Below is a small trained network, with its code and all its weights. Each question gives an input and a target symbol and asks what happens when units are switched off, that is, made to give their printed mean instead of their output.

import numpy as np


def w(rows, s, z=0):
    codes = np.array(rows[::2]) - 128.0
    scale = np.full(codes.shape[1], s)
    scale[-1] = z or s
    return codes * scale


def norm(h):
    return h / np.sqrt((h * h).mean(-1, keepdims=True) + 1e-5)


def f(y):
    return y / 2 * (1 + np.tanh(0.7978845608 * (y + 0.044715 * y**3)))


def softmax(a):
    e = np.exp(a - a.max(-1, keepdims=True))
    return e / e.sum(-1, keepdims=True)


def log_softmax(a):
    a = a - a.max(-1, keepdims=True)
    return a - np.log(np.exp(a).sum(-1, keepdims=True))


def net(x, mask):
    ids = ['ΓΔΘΛΞΠΨΩαβεζηστ'.index(c) for c in x.split()]
    T = len(ids)
    res = E[ids] + P[:T]
    r = norm(res)
    for j in range(2):
        rows = slice(2 * j, 2 * j + 2)
        q, k, v = (r @ M[0][rows].T for M in (Q, K, V))
        z = softmax(np.where(np.tri(T) > 0, q @ k.T / 2**0.5, -1e9)) @ v
        o = O[0][rows]
        res = res + np.where(mask[j], z, o[:, -1]) @ o[:, :-1]
    y = f(norm(res) @ A[0][:, :-1].T + A[0][:, -1])
    res = res + np.where(mask[2:18], y, B[0][:, -1]) @ B[0][:, :-1]
    return log_softmax(norm(res)[-1] @ U[:, :-1].T + U[:, -1])


Q, K, V, O, A, B = {}, {}, {}, {}, {}, {}
E = w([
[203,75,144,171,219,96,101,158,131],'Γ',
[181,106,152,199,195,114,146,128,173],'Δ',
[189,188,170,162,186,51,158,78,46],'Θ',
[131,98,86,154,99,138,139,162,116],'Λ',
[71,187,114,217,173,171,161,76,30],'Ξ',
[152,109,54,144,103,103,102,181,110],'Π',
[143,81,92,150,161,199,83,162,115],'Ψ',
[119,137,210,150,140,80,244,86,33],'Ω',
[137,148,114,148,49,98,177,107,224],'α',
[24,111,124,139,253,116,219,201,159],'β',
[103,113,122,155,81,174,172,107,206],'ε',
[157,192,96,131,127,147,81,77,9],'ζ',
[105,132,85,127,7,191,121,108,170],'η',
[212,47,188,33,60,15,142,191,94],'σ',
[158,91,145,90,87,192,113,93,208],'τ',
],0.0024)
P = w([
[222,43,109,199,95,138,162,173,141],'0',
[93,151,233,249,101,56,22,220,134],'1',
[92,29,62,175,166,34,92,21,128],'2',
[235,170,56,112,181,205,235,129,115],'3',
[60,187,234,173,89,100,31,211,135],'4',
[82,70,59,106,166,77,116,17,133],'5',
[188,203,91,61,155,228,218,129,108],'6',
[39,222,239,110,94,133,44,192,123],'7',
[67,106,62,50,170,121,130,2,119],'8',
],0.003)
Q[0] = w([
[191,166,128,129,126,164,153,209,144],'head 1',
[88,173,223,157,77,112,47,231,159],'head 1',
[195,222,170,150,120,183,146,247,147],'head 2',
[191,126,41,63,179,179,204,69,115],'head 2',
],0.015)
K[0] = w([
[83,179,101,178,204,71,146,136,100],'head 1',
[171,55,103,249,120,119,130,160,152],'head 1',
[168,107,162,210,121,79,152,98,17],'head 2',
[83,234,155,80,154,146,131,61,66],'head 2',
],0.019)
V[0] = w([
[155,189,96,194,42,180,77,42,142],'head 1',
[67,122,187,190,158,183,200,86,200],'head 1',
[182,134,109,153,145,199,11,91,120],'head 2',
[233,138,179,54,119,63,88,100,146],'head 2',
],0.013)
O[0] = w([
[149,171,110,158,136,164,164,103,253,175],'head 1',
[104,57,187,183,131,163,136,74,127,97],'head 1',
[138,134,220,30,174,190,97,126,129,253],'head 2',
[100,72,133,76,177,167,221,187,184,78],'head 2',
],0.0055,0.0053)
A[0] = w([
[43,158,132,151,105,77,89,98,140,78],'neuron 1',
[168,63,101,165,135,163,188,51,142,136],'neuron 2',
[76,125,169,109,128,111,174,174,152,100],'neuron 3',
[229,103,119,150,97,181,158,134,40,103],'neuron 4',
[34,49,141,97,167,93,105,102,79,3],'neuron 5',
[247,103,95,136,74,175,202,139,129,100],'neuron 6',
[79,39,104,74,191,81,108,26,117,169],'neuron 7',
[144,76,21,111,143,121,231,109,120,90],'neuron 8',
[153,51,132,113,160,159,205,105,143,51],'neuron 9',
[154,74,27,54,161,71,136,98,112,44],'neuron 10',
[127,157,84,102,138,89,106,153,157,103],'neuron 11',
[81,142,102,65,169,109,102,84,154,87],'neuron 12',
[122,114,88,130,163,102,82,39,137,144],'neuron 13',
[55,124,116,111,133,111,125,195,107,121],'neuron 14',
[120,63,39,149,119,124,182,69,124,81],'neuron 15',
[79,129,173,122,127,126,94,105,179,98],'neuron 16',
],0.011,0.0053)
B[0] = w([
[180,123,108,116,146,179,136,154,144,158],'neuron 1',
[100,139,120,69,97,151,101,109,126,236],'neuron 2',
[122,90,158,127,117,173,103,144,145,192],'neuron 3',
[71,130,106,125,138,118,124,148,178,191],'neuron 4',
[88,94,138,131,230,159,173,63,78,149],'neuron 5',
[163,111,142,176,96,154,99,141,71,215],'neuron 6',
[116,193,121,171,99,174,97,170,159,240],'neuron 7',
[94,85,59,67,178,78,170,145,142,254],'neuron 8',
[167,137,112,174,166,62,153,104,135,219],'neuron 9',
[155,147,248,109,114,109,79,76,137,145],'neuron 10',
[87,123,119,115,156,122,159,134,112,150],'neuron 11',
[145,67,112,158,118,93,119,143,115,203],'neuron 12',
[119,62,122,100,134,105,165,125,118,243],'neuron 13',
[170,145,127,140,63,83,137,108,141,170],'neuron 14',
[147,192,211,173,126,120,168,144,101,197],'neuron 15',
[114,147,104,142,134,80,129,120,98,212],'neuron 16',
],0.017,0.0041)
U = w([
[122,102,248,199,223,86,118,121,228,45],'Γ',
[107,237,49,192,132,75,100,69,240,145],'Δ',
[159,32,60,71,226,30,183,135,112,116],'Θ',
[70,52,61,227,74,124,39,206,54,43],'Λ',
[66,69,53,19,70,165,105,7,142,102],'Ξ',
[161,195,204,67,127,45,34,114,36,208],'Π',
[54,160,139,6,199,177,68,226,231,4],'Ψ',
[14,243,96,74,90,69,230,218,83,12],'Ω',
[213,179,146,234,70,120,245,137,64,153],'α',
[26,131,151,184,251,223,151,80,75,232],'β',
[119,47,240,112,98,172,140,95,79,202],'ε',
[254,159,61,90,174,247,140,200,113,198],'ζ',
[121,204,145,114,16,244,138,98,136,215],'η',
[183,59,208,102,19,120,151,203,224,171],'σ',
[244,91,114,176,146,136,93,5,134,42],'τ',
],0.0063,0.0014)

Each question gives the input, a string of symbols that net reads in full, and the target symbol t.
The units are the heads (2 rows each of Q, K, V and O) and the neurons (one row each of A and B). Each row of codes is followed by its name. A weight is (code - 128) times the scale printed after its matrix; where a second scale follows, it is the last column's (O, A, B and U).
mask holds one flag per unit, heads first, then neurons. A switched-off unit (its flag False) gives its mean, the last column of its rows in O or B, instead of its output. The means were averaged over made-up inputs and are rounded, as every weight is.
A unit's drop is (log p(t) with every unit on - log p(t) with that unit switched off) / (log p(t) with every unit on - log p(t) with every unit switched off).
The circuit of an input: a set's keep is (log p(t) with only the set's units on - log p(t) with every unit switched off) / (log p(t) with every unit on - log p(t) with every unit switched off). Starting from the 12 units with the biggest drops (on a tie, the unit counted first), units are removed one at a time, each time the one whose removal leaves the highest keep (on an exact tie, the one counted first), for as long as the keep stays at least 0.8.
circuit, biggest first: the units of the circuit, biggest drop first
most important unit: the unit with the biggest drop
top k neurons: the k neurons with the biggest drops, biggest first
which heads matter: for each layer, one digit per head in row order, 1 if its drop is at least 0.15 and else 0, layers parted by /
input Ψ Ω Λ Λ η Ψ Ψ Ψ Ω, target β: circuit, biggest first => head 1; neuron 5
input Ψ Ψ Θ Ψ Ω α, target Ω: top 3 neurons => neuron 15; neuron 8; neuron 2
input Ψ Γ Θ Θ τ, target Π: which heads matter => 01
input Γ β Π τ, target β: circuit, biggest first => head 1; neuron 5
input Ψ Ψ η, target Ξ: most important unit => head 1
input Ψ Θ Ψ Ψ Θ, target Π: which heads matter => 01
input Π Ω Ω Ψ τ Ψ, target Δ: circuit, biggest first => neuron 9; neuron 7; head 2
input ζ Π Λ Ω Λ ε Ψ, target Ω: which heads matter => 01
input Θ Δ Ψ α Ψ Θ, target Ω: top 3 neurons => neuron 15; neuron 2; neuron 8
input Γ τ Π, target Δ: which heads matter => 11
input Θ Θ Ξ Γ, target Ξ: which heads matter => 11
input Ψ Ψ Ψ α Π, target Π: which heads matter => 01
input Δ Ψ Ω Δ Λ, target β: circuit, biggest first => head 1; neuron 5
input Ω Ψ Γ, target β: which heads matter => 10
input ζ Θ η Ψ Ψ Ξ Ψ Θ, target Ψ: which heads matter => 11
input σ Θ Ψ τ η Λ, target Δ: most important unit => neuron 9
input Ξ Ψ Ψ Θ Ω, target τ: circuit, biggest first => head 2; head 1; neuron 1
input Θ Θ Ω, target β: which heads matter => 10
input Θ Ω Δ Ψ Δ Δ Λ, target Ω: which heads matter => 01
input Ψ Θ τ Ψ Ψ Ψ Θ Γ, target Π: top 2 neurons => neuron 8; neuron 7
input Λ Θ Ψ Ψ Λ Ψ Ψ Θ, target ζ: most important unit => neuron 1
input Θ Ψ Ξ Ψ τ Ψ τ Θ Θ, target Δ: circuit, biggest first => neuron 9; neuron 7; head 1
input τ Λ Θ Θ Ψ Λ, target Λ: circuit, biggest first => neuron 7; neuron 12; neuron 13
input σ η Ψ Ω, target Ω: top 3 neurons => neuron 15; neuron 8; neuron 2
input η Ψ Θ Ω α τ Ψ Ψ Ψ, target Λ: circuit, biggest first => neuron 7; neuron 12
input Λ Ψ Ψ Θ σ, target ζ: circuit, biggest first => head 2; neuron 1
input Ψ Δ Λ Θ ζ Θ β η Θ, target Ξ: circuit, biggest first => head 1; neuron 2
input Λ Ψ Θ, target Λ: most important unit => neuron 7
input Π Δ α Ψ, target Ψ: top 2 neurons => neuron 4; neuron 9
input Ψ Ψ Ψ Λ Θ β, target α: top 2 neurons => neuron 15; neuron 1
